Below is a small trained network, with its code and all its weights. Each question gives an input and a target symbol and asks what happens when units are switched off, that is, made to give their printed mean instead of their output.

import numpy as np


def w(rows, s, z=0):
    codes = np.array(rows[::2]) - 128.0
    scale = np.full(codes.shape[1], s)
    scale[-1] = z or s
    return codes * scale


def norm(h):
    return h / np.sqrt((h * h).mean(-1, keepdims=True) + 1e-5)


def softmax(a):
    e = np.exp(a - a.max(-1, keepdims=True))
    return e / e.sum(-1, keepdims=True)


def log_softmax(a):
    a = a - a.max(-1, keepdims=True)
    return a - np.log(np.exp(a).sum(-1, keepdims=True))


def net(x, mask):
    ids = ['αβγδζηθλμξπτφψω'.index(c) for c in x.split()]
    T = len(ids)
    res = E[ids] + P[:T]
    u = 0
    for l in range(2):
        r = norm(res)
        for j in range(3):
            rows = slice(2 * j, 2 * j + 2)
            q, k, v = (r @ M[l][rows].T for M in (Q, K, V))
            z = softmax(np.where(np.tri(T) > 0, q @ k.T / 2**0.5, -1e9)) @ v
            o = O[l][rows]
            res = res + np.where(mask[u + j], z, o[:, -1]) @ o[:, :-1]
        u += 3
    return log_softmax(norm(res)[-1] @ U[:, :-1].T + U[:, -1])


Q, K, V, O = {}, {}, {}, {}
E = w([
[106,54,137,136,182,143,151,91,79],'α',
[134,114,149,104,106,119,137,140,98],'β',
[106,119,128,105,108,172,63,131,147],'γ',
[147,117,76,112,211,175,196,124,130],'δ',
[142,167,107,136,100,49,125,120,129],'ζ',
[119,126,133,150,84,130,150,135,169],'η',
[118,112,133,112,100,97,131,178,104],'θ',
[69,176,151,100,72,219,147,90,60],'λ',
[151,118,134,114,91,134,125,141,101],'μ',
[173,106,175,138,124,154,127,76,118],'ξ',
[143,137,167,133,134,146,116,112,113],'π',
[155,94,139,123,95,134,140,110,114],'τ',
[127,168,110,204,182,205,56,69,113],'φ',
[102,200,180,118,120,129,118,209,96],'ψ',
[195,250,115,130,96,210,170,139,130],'ω',
],0.025)
P = w([
[185,90,157,64,189,131,146,253,110],'0',
[227,24,99,125,62,104,117,205,136],'1',
[206,58,97,108,106,121,149,186,146],'2',
[183,67,134,82,122,86,174,154,131],'3',
[150,98,128,75,87,92,164,144,177],'4',
[144,132,133,53,95,60,180,128,162],'5',
[138,139,148,62,83,52,184,107,162],'6',
[122,179,149,66,67,51,173,92,175],'7',
[139,174,171,95,51,55,185,82,161],'8',
[128,207,165,122,54,41,188,26,176],'9',
[153,188,180,108,50,31,160,120,160],'10',
],0.0051)
Q[0] = w([
[150,131,189,67,70,96,131,155,185],'L0H0',
[115,148,165,144,40,140,123,93,142],'L0H0',
[156,116,182,35,74,46,62,148,201],'L0H1',
[59,175,111,59,89,149,89,120,149],'L0H1',
[97,95,59,129,255,164,101,102,134],'L0H2',
[97,157,150,108,44,154,114,120,158],'L0H2',
],0.0077)
K[0] = w([
[118,158,153,157,141,119,193,60,205],'L0H0',
[90,188,129,123,30,122,157,90,102],'L0H0',
[103,185,154,97,80,53,91,18,227],'L0H1',
[95,174,140,154,69,150,152,2,117],'L0H1',
[186,59,103,210,206,114,228,138,137],'L0H2',
[107,176,195,117,12,70,125,67,104],'L0H2',
],0.0065)
V[0] = w([
[208,174,73,126,50,218,214,110,215],'L0H0',
[166,145,233,104,180,186,154,37,45],'L0H0',
[6,78,156,158,70,163,188,142,88],'L0H1',
[214,202,120,218,83,76,189,100,99],'L0H1',
[147,92,99,241,162,109,211,192,99],'L0H2',
[120,110,76,238,253,69,66,142,201],'L0H2',
],0.0049)
O[0] = w([
[185,106,39,145,87,198,229,203,213,201],'L0H0',
[100,150,64,3,75,187,110,112,83,59],'L0H0',
[17,137,157,140,150,133,215,140,162,93],'L0H1',
[29,198,79,180,17,136,193,62,111,138],'L0H1',
[45,127,20,234,159,112,163,194,64,2],'L0H2',
[181,174,141,159,75,161,22,114,127,20],'L0H2',
],0.0063,0.0057)
Q[1] = w([
[164,79,124,146,213,133,164,138,5],'L1H0',
[107,74,169,110,95,229,128,154,108],'L1H0',
[160,111,198,96,83,130,124,163,110],'L1H1',
[127,71,160,74,42,134,55,183,252],'L1H1',
[118,132,116,182,119,58,122,138,94],'L1H2',
[115,137,148,153,120,85,71,127,130],'L1H2',
],0.011)
K[1] = w([
[140,175,85,145,204,110,194,150,50],'L1H0',
[157,85,129,50,248,117,105,215,149],'L1H0',
[77,195,182,73,132,116,120,156,147],'L1H1',
[200,153,189,87,97,100,115,138,211],'L1H1',
[74,110,180,137,46,145,71,196,123],'L1H2',
[105,118,163,140,101,111,93,117,121],'L1H2',
],0.011)
V[1] = w([
[183,188,117,96,172,58,166,84,97],'L1H0',
[138,144,154,168,172,160,130,68,96],'L1H0',
[243,74,128,101,21,35,144,84,151],'L1H1',
[167,254,221,92,138,86,187,222,94],'L1H1',
[110,154,118,127,4,199,119,201,122],'L1H2',
[100,29,181,124,78,106,87,146,177],'L1H2',
],0.006)
O[1] = w([
[52,178,44,198,166,225,82,61,80,64],'L1H0',
[83,118,64,92,35,183,119,254,191,74],'L1H0',
[145,123,52,169,191,111,203,29,80,253],'L1H1',
[30,197,34,127,224,70,75,124,237,183],'L1H1',
[160,255,203,67,165,89,160,94,157,144],'L1H2',
[91,147,166,135,98,92,176,95,102,159],'L1H2',
],0.0077,0.007)
U = w([
[66,49,153,151,100,125,141,128,35,214],'α',
[60,75,103,117,199,92,137,99,86,112],'β',
[214,91,239,75,86,30,66,126,128,167],'γ',
[171,85,10,145,180,172,133,174,112,135],'δ',
[140,145,48,195,132,70,95,13,94,192],'ζ',
[148,86,137,233,144,112,216,148,210,94],'η',
[114,89,118,156,166,68,101,143,103,102],'θ',
[45,149,158,44,60,178,174,107,95,75],'λ',
[122,101,99,120,255,99,176,98,82,42],'μ',
[148,120,61,63,72,140,129,107,78,103],'ξ',
[132,150,74,54,121,133,95,95,92,90],'π',
[125,109,116,119,132,124,140,121,86,73],'τ',
[156,162,145,179,100,178,63,110,104,254],'φ',
[87,199,142,133,181,83,77,183,183,124],'ψ',
[236,232,66,87,132,184,147,155,147,33],'ω',
],0.0072,0.0038)

Each question gives the input, a string of symbols that net reads in full, and the target symbol t.
The units are the heads (2 rows each of Q, K, V and O). Each row of codes is followed by its name. A weight is (code - 128) times the scale printed after its matrix; where a second scale follows, it is the last column's (O and U).
mask holds one flag per head, layer by layer. A switched-off head (its flag False) gives its mean, the last column of its rows in O, instead of its output. The means were averaged over made-up inputs and are rounded, as every weight is.
A unit's drop is (log p(t) with every unit on - log p(t) with that unit switched off) / (log p(t) with every unit on - log p(t) with every unit switched off).
The circuit of an input: a set's keep is (log p(t) with only the set's units on - log p(t) with every unit switched off) / (log p(t) with every unit on - log p(t) with every unit switched off). Starting from all 6 units, units are removed one at a time, each time the one whose removal leaves the highest keep (on an exact tie, the one counted first), for as long as the keep stays at least 0.8.
circuit, biggest first: the units of the circuit, biggest drop first
unit that matters most: the unit with the biggest drop
which heads matter: for each layer, one digit per head in row order, 1 if its drop is at least 0.15 and else 0, layers parted by /
drop of u: that unit's drop, to one decimal
input ζ θ ζ γ γ, target γ: circuit, biggest first	L1H0
input γ γ η γ ψ ψ ζ μ μ, target ψ: which heads matter	000 / 010
input γ ω γ γ η γ γ φ μ α, target α: which heads matter	001 / 110
input γ η φ η α γ γ ψ γ, target ψ: circuit, biggest first	L1H1, L0H2
input ζ γ β, target ζ: circuit, biggest first	L0H0, L1H0
input α π γ γ ζ ζ γ ψ γ, target ψ: circuit, biggest first	L1H1, L0H2, L0H1
input γ γ γ ζ μ γ, target ζ: circuit, biggest first	L0H2, L1H1
input γ ω γ, target ω: circuit, biggest first	L0H0, L1H2
input γ η η β β, target η: which heads matter	110 / 000
input η μ π, target η: circuit, biggest first	L0H2, L0H1, L1H1
input γ π γ ζ, target ζ: circuit, biggest first	L1H0, L0H1
input ζ γ μ, target ζ: which heads matter	100 / 010
input π γ ζ ζ ζ γ ζ ζ ζ μ ξ, target ζ: circuit, biggest first	L1H1, L1H0
input ψ μ π, target ψ: circuit, biggest first	L1H1
input γ γ γ ζ, target ζ: circuit, biggest first	L0H1, L1H0
input ζ γ π, target ζ: which heads matter	100 / 110
input η η μ, target η: drop of L0H0	0.6
input μ ζ π, target ζ: drop of L0H1	0.2
input μ γ ψ, target ψ: drop of L1H1	1.1
input γ θ φ, target φ: unit that matters most	L1H1
